Here is a tiny trained network, its code and every weight. The questions are about switching its units off for an input and a class, where a switched-off unit gives its printed mean instead of its output.

import numpy as np


def w(rows, s, z=0):
    codes = np.array(rows[::2]) - 128.0
    scale = np.full(codes.shape[1], s)
    scale[-1] = z or s
    return codes * scale


def norm(h):
    return h / np.sqrt((h * h).mean(-1, keepdims=True) + 1e-5)


def f(y):
    return y / 2 * (1 + np.tanh(0.7978845608 * (y + 0.044715 * y**3)))


def log_softmax(a):
    a = a - a.max(-1, keepdims=True)
    return a - np.log(np.exp(a).sum(-1, keepdims=True))


def net(x, mask):
    res = np.array(x, float).reshape(1, 7) / 4 @ E
    u = 0
    for l in range(2):
        y = f(norm(res) @ A[l][:, :-1].T + A[l][:, -1])
        res = res + np.where(mask[u : u + 7], y, B[l][:, -1]) @ B[l][:, :-1]
        u += 7
    return log_softmax(norm(res)[-1] @ U[:, :-1].T + U[:, -1])


A, B = {}, {}
E = w([
[2,160,24,109,79,129],'x0',
[202,121,86,30,137,65],'x1',
[122,134,124,90,191,205],'x2',
[131,122,126,126,128,128],'x3',
[128,124,127,128,128,126],'x4',
[124,123,133,125,124,128],'x5',
[91,119,137,147,196,77],'x6',
],0.0097)
A[0] = w([
[145,137,68,2,163,59,1],'0.n1',
[112,130,143,148,54,18,21],'0.n2',
[77,105,111,135,233,54,101],'0.n3',
[51,151,161,195,131,167,50],'0.n4',
[90,130,121,46,219,202,92],'0.n5',
[169,109,97,93,24,201,66],'0.n6',
[52,177,29,78,93,112,8],'0.n7',
],0.016,0.0038)
B[0] = w([
[146,54,113,106,75,219,234],'0.n1',
[167,151,42,165,134,110,194],'0.n2',
[115,250,176,56,102,141,204],'0.n3',
[138,73,136,101,64,155,211],'0.n4',
[163,149,57,189,114,61,215],'0.n5',
[113,240,145,71,119,110,204],'0.n6',
[86,91,171,150,210,93,252],'0.n7',
],0.025,0.011)
A[1] = w([
[159,74,195,169,208,98,66],'1.n1',
[91,154,153,213,99,181,49],'1.n2',
[133,67,154,164,72,206,42],'1.n3',
[172,162,59,213,139,140,19],'1.n4',
[88,161,157,237,94,202,3],'1.n5',
[250,123,204,150,178,129,167],'1.n6',
[137,186,157,149,166,210,112],'1.n7',
],0.021,0.0041)
B[1] = w([
[117,108,199,130,74,74,178],'1.n1',
[166,106,75,85,172,164,147],'1.n2',
[170,98,171,93,92,79,254],'1.n3',
[176,132,98,133,114,46,225],'1.n4',
[125,108,63,97,166,221,153],'1.n5',
[5,97,123,151,154,142,206],'1.n6',
[105,145,139,119,94,84,168],'1.n7',
],0.028,0.0084)
U = w([
[153,40,99,91,92,199,116],'0',
[48,66,148,190,213,115,140],'1',
[127,127,126,130,111,96,229],'2',
[156,139,39,188,139,91,88],'3',
[107,223,142,99,123,165,69],'4',
[123,117,134,130,105,106,184],'5',
[130,109,128,120,113,101,157],'6',
[170,131,161,250,187,193,2],'7',
],0.015,0.0084)

Each question gives the input, the list of numbers given to net, and the class t.
The units are the neurons (one row each of A and B). Each row of codes is followed by its name. A weight is (code - 128) times the scale printed after its matrix; where a second scale follows, it is the last column's (A, B and U).
mask holds one flag per neuron, layer by layer. A switched-off neuron (its flag False) gives its mean, the last column of its row in B, instead of its output. The means were averaged over made-up inputs and are rounded, as every weight is.
A unit's drop is (log p(t) with every unit on - log p(t) with that unit switched off) / (log p(t) with every unit on - log p(t) with every unit switched off).
The circuit of an input: a set's keep is (log p(t) with only the set's units on - log p(t) with every unit switched off) / (log p(t) with every unit on - log p(t) with every unit switched off). Starting from the 12 units with the biggest drops (on a tie, the unit counted first), units are removed one at a time, each time the one whose removal leaves the highest keep (on an exact tie, the one counted first), for as long as the keep stays at least 0.8.
circuit, biggest first: the units of the circuit, biggest drop first
top k neurons: the k neurons with the biggest drops, biggest first
k most important neurons of layer l: the k neurons of layer l with the biggest drops, biggest first
input [-1,-5,-3,-1,-6,6,-7], class 4: circuit, biggest first => (0.n6)
input [-5,0,-6,3,3,-1,-2], class 3: top 3 neurons => (0.n2; 0.n7; 1.n4)
input [-8,3,2,1,6,5,-7], class 1: top 2 neurons => (1.n6; 0.n3)
input [-5,3,8,-7,-7,1,-8], class 3: circuit, biggest first => (0.n5; 1.n3)
input [7,6,-4,-1,6,-6,3], class 1: 3 most important neurons of layer 0 => (0.n7; 0.n4; 0.n2)
input [-3,-4,-7,-1,1,4,-5], class 3: top 2 neurons => (0.n2; 0.n3)
input [7,-8,2,6,-2,0,0], class 0: top 2 neurons => (0.n4; 1.n5)
input [-8,5,-4,-1,-1,5,6], class 1: top 2 neurons => (1.n6; 0.n6)
input [-6,8,6,-5,7,1,-7], class 0: top 4 neurons => (0.n7; 0.n1; 0.n3; 0.n2)
input [-6,-6,-6,-4,-5,-1,4], class 0: top 2 neurons => (0.n7; 0.n5)
input [7,-6,8,-5,-7,7,2], class 3: top 3 neurons => (0.n5; 0.n1; 1.n6)
input [-6,2,-7,6,1,-2,4], class 3: circuit, biggest first => (0.n2; 1.n3)
input [6,1,1,5,-2,-2,4], class 1: 2 most important neurons of layer 1 => (1.n3; 1.n4)
input [-2,-5,1,3,2,4,0], class 0: 2 most important neurons of layer 0 => (0.n7; 0.n6)
input [-1,7,-6,1,-3,-3,0], class 0: circuit, biggest first => (0.n1)
input [2,5,5,2,4,4,5], class 0: top 2 neurons => (0.n1; 0.n6)
input [-6,-6,-2,-2,2,6,5], class 0: top 4 neurons => (0.n7; 0.n6; 0.n4; 1.n5)
input [8,4,6,7,7,-7,6], class 1: top 2 neurons => (0.n7; 0.n6)
input [5,-6,6,0,-4,-3,8], class 4: top 2 neurons => (0.n3; 0.n1)
input [1,5,-8,3,-3,5,5], class 3: top 2 neurons => (0.n2; 0.n4)
input [8,-4,5,-8,4,4,4], class 1: circuit, biggest first => (0.n7)
input [3,-6,-8,-8,-6,-4,-8], class 3: 2 most important neurons of layer 1 => (1.n3; 1.n1)
input [4,-2,-3,-4,4,0,-7], class 4: 2 most important neurons of layer 0 => (0.n6; 0.n5)
input [-5,0,2,-5,3,-4,6], class 4: top 2 neurons => (0.n3; 0.n7)
input [5,6,8,7,-8,3,5], class 3: top 2 neurons => (0.n5; 0.n4)
input [1,-8,8,6,-6,3,-4], class 0: 2 most important neurons of layer 0 => (0.n4; 0.n2)
input [-7,0,-5,6,2,-6,-1], class 1: circuit, biggest first => (1.n6)
input [-8,-8,-7,-5,-1,1,6], class 0: 3 most important neurons of layer 1 => (1.n5; 1.n2; 1.n3)
input [-3,0,3,2,-6,-2,-6], class 4: 2 most important neurons of layer 0 => (0.n6; 0.n2)
